Q: array([ 17.45,  11.86,   3.89, -15.01,   2.08])
A: 11.86

Q:
array([[ 0.01, -0.02, -0.15, -0.02,  0.01,  0.22],
       [ 0.16,  0.18, -0.10, -0.09,  0.19,  0.11]])
A: -0.02

Q: array([-1.1, -0.1,  1.1,  0.7])
A: -0.1

Q: array([ 105.89,   37.49, -110.29,  116.44])
A: 37.49

Q: array([ 169.59, -123.15,   20.87, -159.24])
A: -123.15

Q: array([-138.6,  134.0, -154.2, -140.5])
A: 134.0
---
[49.8  3.3  1.5  0.2] Out: 49.8, 0.2

[[-10.9  10.0 -46.3 -14.7   8.3 -10.6 -15.6]
 [ 31.3 -17.5  -2.0  25.3 -33.8   2.9 -17.7]] Out: -10.9, -17.7

[[ 52.7 -28.7  21.9  19.9  -4.8]
 [-12.9   7.1  -7.7   0.0   1.0]
 [-17.4   8.5  -7.6   0.0   0.0]] Out: 52.7, 0.0

[-53.1 -45.2 -16.3 -51.7  42.4] Out: -53.1, 42.4

[ 27.8 -36.1 -13.6  47.7 -47.5 -22.9] Out: 27.8, -22.9

[[-21.1 -45.6 -38.5  -6.7  52.7]
 [ -5.7 -12.2 -10.3  -1.8   0.0]] Out: -21.1, 0.0

[[  4.7 -18.5  -7.8  13.4  34.3 -36.2  29.8]
 [ 22.8 -27.6 -26.4  36.9 -11.1  -6.9  21.3]
 [ -5.7 -12.2   0.0  32.3 -44.5  23.0   0.0]] Out: 4.7, 0.0

[ 31.1  22.0 -29.4 -20.8  45.0 -41.8 -21.6] Out: 31.1, -21.6
---
((346, 32, 502, 700, 768), (88, 751, 260, 105, 648), (976, 30, 528, 100, 413)) | 502
(101, 96, 204, 51, 76, 229) | 204
(757, 249, 396, 600) | 396
((89, 252, 61, 126, 117), (221, 88, 239, 147, 202)) | 61
(-476, 584, -880, -290) | -880
((6648, 7996, 7856, 2709), (7217, 8999, 8191, 2029)) | 7856
(-957, -29, 432, 550, -579, -813, 68) | 432
(9, 7, 5, 1, 7, 1, 5) | 5
(-263, 791, -522, 451, 710, 849, -360) | -522
---
[-40.5 -13.6 -32.7  18.3 -19.9 -23.1] out -23.1
[  8.7  14.2   2.8  48.2  32.1 -16.4] out -16.4
[-32.6  50.8   4.9  20.5  -5.1 -22.2 -35.5] out -35.5
[ 47.1  17.7  20.1 -21.4  13.8  22.1 -23.3] out -23.3
[-49.8 -35.6 -46.0  49.5] out 49.5
[ 33.6 -32.5  11.4  54.7  -4.7  19.0 -16.3] out -16.3
[ 40.5  33.7 -22.1   5.4  48.0] out 48.0
---
-5.5	-6.2	54.8	38.8 Out: 54.8

-14.6	21.0	15.2	-11.0
3.1	-0.8	13.0	-41.6
10.3	10.1	15.7	2.3
Out: 15.2

-39.6	-1.0	-12.9	50.8
-49.9	29.3	49.9	-4.6
Out: -12.9

49.2	20.0	5.7	-5.2 Out: 5.7

-23.6	-46.3	-8.8	35.7
-15.8	-21.2	5.4	51.2
-24.8	-10.2	-24.5	45.7
Out: -8.8

-9.2	12.4	-9.9	31.6
4.6	-3.6	-39.8	3.4
3.3	-15.7	-8.9	44.8
Out: -9.9

13.8	43.9	-44.0	-42.1 Out: -44.0

-4.7	-20.1	-16.7	-41.5 Out: -16.7
---
[ 37 -48  15 -50  -1  35] -> -1
[8774 2416 4064 3632 3136 5909 2848] -> 5909
[248 837 718 666] -> 718
[7 5 8 3 1] -> 3
[5 3 2 4 8] -> 4
[528 679 115 335 793] -> 335
[ 28  25  -4 -31  13   6  37] -> 6
[856 413 791 139 725] -> 139
[1150 7935 2008 3182] -> 2008
[6579 6745 9096 1512] -> 9096
---
[[-28.6  35.9 -28.2  10.4  10.4]
 [-21.6  35.5 -18.5   0.4  20.5]
 [ -8.2 -18.6 -45.8  17.6  -7.6]] -> -18.5, 35.9

[ -9.6 -42.9 -27.9  44.2  24.0] -> -27.9, 44.2

[[-35.1  26.8   1.9  18.7 -30.6]
 [ 20.6  36.7 -35.0  29.5  28.3]
 [-22.7  24.0 -40.1  32.4  -1.7]] -> -35.0, 36.7

[-11.2  41.0  16.6  -4.5 -49.1] -> 16.6, 41.0

[ 10.9 -51.7   0.6   6.6 -12.8] -> 0.6, 10.9

[ 18.9 -49.9 -38.0  37.7 -41.5 -40.1 -21.5] -> 37.7, 37.7

[48.7 47.4 11.7  8.2 -2.3] -> 11.7, 48.7

[  2.1 -30.8   4.9 -39.8  33.6 -26.5  18.8] -> -39.8, 33.6
---
[[ 20.8  45.1  -9.2  -2.7]
 [ -7.6  18.6 -18.1  -3.1]]: -18.1

[[ -0.5 -17.0  -7.4  -0.8 -28.2  48.8]
 [  0.6 -34.4  15.9   9.2 -28.6 -25.0]
 [ 14.6 -16.1  -8.2   7.9 -26.6  47.2]]: -28.6

[[-18.1  -9.1  38.9 -42.8  22.6  16.9   2.8]
 [ 19.9  35.9   8.3  47.2   9.8 -27.3   9.6]
 [  2.7 -20.9 -52.5 -18.1 -39.2   3.1 -16.2]]: -27.3

[[ -7.7  -3.4   1.5  33.1 -39.4  28.7  -6.9]
 [ -6.0 -16.1  -1.8 -18.7  18.3 -18.1   3.4]]: -18.1

[[ 23.4  18.5 -38.1 -41.0  27.6 -20.2  32.1]
 [-10.4 -37.2  45.2 -30.3 -31.9  -3.3 -36.8]]: -3.3

[[-26.3 -14.5  29.6 -21.7  39.7]
 [  7.2 -26.3 -22.4 -13.7  -2.9]]: -13.7

[[-39.3  33.1 -25.2  -3.3  18.5  14.7  -6.6]
 [ -1.2   0.6   0.7  -0.5   0.7   5.4  -0.7]
 [ 12.4  24.4  44.9 -38.8 -24.4 -19.4 -10.9]]: 5.4

[[-41.9 -29.8 -15.7  42.0 -40.2  -0.6 -44.6]
 [  3.1 -46.7   9.4 -18.7  -7.1 -20.8 -46.2]]: -20.8

[[-23.8  -6.4  34.6   1.3 -37.0 -29.9 -35.8]
 [ 15.8  54.0  27.0  36.5  -8.5 -24.4 -11.8]]: -24.4

[[-22.4 -21.6  24.0  45.8 -45.1]
 [ -6.5 -30.8   7.5  45.6 -37.9]
 [-12.7 -24.8  15.8  43.1 -40.6]]: 45.6
---
[ 34.6  -8.2   3.6 -49.6  -9.5 -24.6] result: 3.6
[ -0.2 -48.3  -4.5  31.6] result: -4.5
[  5.9  34.2  16.3 -13.8  45.5  19.6] result: 16.3
[ 48.7 -37.1  -4.9 -20.5  -0.2  21.0] result: -4.9
[-13.7  -2.0   8.4 -41.6  12.1  12.8 -27.0] result: 8.4
[-4.7 43.5 38.2  1.3 38.0] result: 38.2
